Below are the code and all the weights of a small trained network. Each question names an input and a class and asks about switching units off, where a switched-off unit gives its printed mean instead of its output.

import numpy as np


def w(rows, s, z=0):
    codes = np.array(rows[::2]) - 128.0
    scale = np.full(codes.shape[1], s)
    scale[-1] = z or s
    return codes * scale


def norm(h):
    return h / np.sqrt((h * h).mean(-1, keepdims=True) + 1e-5)


def f(y):
    return y / 2 * (1 + np.tanh(0.7978845608 * (y + 0.044715 * y**3)))


def log_softmax(a):
    a = a - a.max(-1, keepdims=True)
    return a - np.log(np.exp(a).sum(-1, keepdims=True))


def net(x, mask):
    res = np.array(x, float).reshape(1, 8) / 4 @ E
    u = 0
    for l in range(3):
        y = f(norm(res) @ A[l][:, :-1].T + A[l][:, -1])
        res = res + np.where(mask[u : u + 3], y, B[l][:, -1]) @ B[l][:, :-1]
        u += 3
    return log_softmax(norm(res)[-1] @ U[:, :-1].T + U[:, -1])


A, B = {}, {}
E = w([
[23,27,208,126],'x0',
[132,125,134,125],'x1',
[100,75,1,65],'x2',
[133,129,122,127],'x3',
[129,127,128,126],'x4',
[130,126,126,126],'x5',
[204,28,103,208],'x6',
[126,129,122,128],'x7',
],0.0012)
A[0] = w([
[30,68,155,102,72],'0.n0',
[99,56,3,21,10],'0.n1',
[202,230,46,132,34],'0.n2',
],0.004,0.0011)
B[0] = w([
[160,68,93,70,220],'0.n0',
[165,218,254,212,243],'0.n1',
[153,26,104,56,254],'0.n2',
],0.0045,0.001)
A[1] = w([
[17,40,251,140,3],'1.n0',
[148,178,135,136,22],'1.n1',
[3,237,79,30,230],'1.n2',
],0.0032,0.00055)
B[1] = w([
[253,191,28,85,250],'1.n0',
[169,124,96,84,116],'1.n1',
[30,68,182,197,201],'1.n2',
],0.0038,0.0015)
A[2] = w([
[154,193,182,148,122],'2.n0',
[139,87,59,252,254],'2.n1',
[172,123,154,163,137],'2.n2',
],0.0042,0.0011)
B[2] = w([
[149,205,75,151,209],'2.n0',
[2,144,181,106,245],'2.n1',
[76,168,122,150,200],'2.n2',
],0.0047,0.0011)
U = w([
[146,254,139,177,46],'0',
[168,56,88,48,84],'1',
[58,124,152,144,254],'2',
],0.0079,0.00087)

Each question gives the input, the list of numbers given to net, and the class t.
The units are the neurons (one row each of A and B). Each row of codes is followed by its name. A weight is (code - 128) times the scale printed after its matrix; where a second scale follows, it is the last column's (A, B and U).
mask holds one flag per neuron, layer by layer. A switched-off neuron (its flag False) gives its mean, the last column of its row in B, instead of its output. The means were averaged over made-up inputs and are rounded, as every weight is.
A unit's drop is (log p(t) with every unit on - log p(t) with that unit switched off) / (log p(t) with every unit on - log p(t) with every unit switched off).
The circuit of an input: a set's keep is (log p(t) with only the set's units on - log p(t) with every unit switched off) / (log p(t) with every unit on - log p(t) with every unit switched off). Starting from all 9 units, units are removed one at a time, each time the one whose removal leaves the highest keep (on an exact tie, the one counted first), for as long as the keep stays at least 0.8.
units of the circuit, in order: the units of the circuit, biggest drop first
unit that matters most: the unit with the biggest drop
k most important neurons: the k neurons with the biggest drops, biggest first
top k neurons in layer l: the k neurons of layer l with the biggest drops, biggest first
input [-5,0,2,4,-3,6,-7,-3], class 2: units of the circuit, in order => [1.n2]
input [-2,6,-3,-7,-8,0,6,-6], class 2: units of the circuit, in order => [0.n1; 2.n1]
input [7,-1,7,2,-8,-3,-4,7], class 0: units of the circuit, in order => [0.n1; 1.n0]
input [8,6,-6,6,6,3,4,-1], class 1: 2 most important neurons => [0.n1; 1.n0]
input [-2,4,1,-4,2,-7,3,6], class 2: 3 most important neurons => [1.n0; 0.n0; 2.n1]
input [5,1,-3,-1,-6,6,-5,-7], class 1: 4 most important neurons => [0.n1; 0.n0; 1.n0; 2.n1]
input [-4,-6,-5,-2,0,0,6,-5], class 2: 4 most important neurons => [1.n0; 0.n1; 2.n1; 0.n2]
input [-3,-8,-3,-3,-8,4,-4,-1], class 2: units of the circuit, in order => [0.n1; 1.n2]
input [-3,6,-5,3,-1,8,-8,1], class 2: units of the circuit, in order => [1.n2; 0.n1]
input [-7,-3,4,-7,-3,-7,-6,6], class 1: 2 most important neurons => [0.n2; 2.n1]
input [-3,7,0,4,-3,1,7,-4], class 2: top 2 neurons in layer 0 => [0.n0; 0.n1]
input [7,-2,3,6,-8,-2,-5,-1], class 1: 3 most important neurons => [0.n0; 1.n0; 2.n1]
input [3,-7,7,-8,1,-7,-6,-2], class 0: 2 most important neurons => [0.n1; 2.n1]
input [-2,-8,-2,-7,1,-1,4,8], class 2: unit that matters most => 1.n0
input [-8,-3,-5,3,-8,-7,2,3], class 1: 2 most important neurons => [0.n2; 0.n1]
input [4,-6,7,-7,-7,5,8,-6], class 2: units of the circuit, in order => [2.n1; 0.n1]
input [-1,6,-1,-2,-7,8,2,6], class 2: 4 most important neurons => [1.n0; 0.n1; 0.n0; 2.n1]
input [-4,-1,-3,-4,-7,2,1,1], class 1: 2 most important neurons => [0.n2; 0.n1]
input [-7,-4,-1,6,-8,3,6,-5], class 1: top 2 neurons in layer 0 => [0.n2; 0.n1]
input [-7,1,2,8,-1,5,-1,2], class 1: units of the circuit, in order => [0.n2]
input [-3,0,-2,2,-2,2,-7,-8], class 2: units of the circuit, in order => [1.n2; 0.n1]
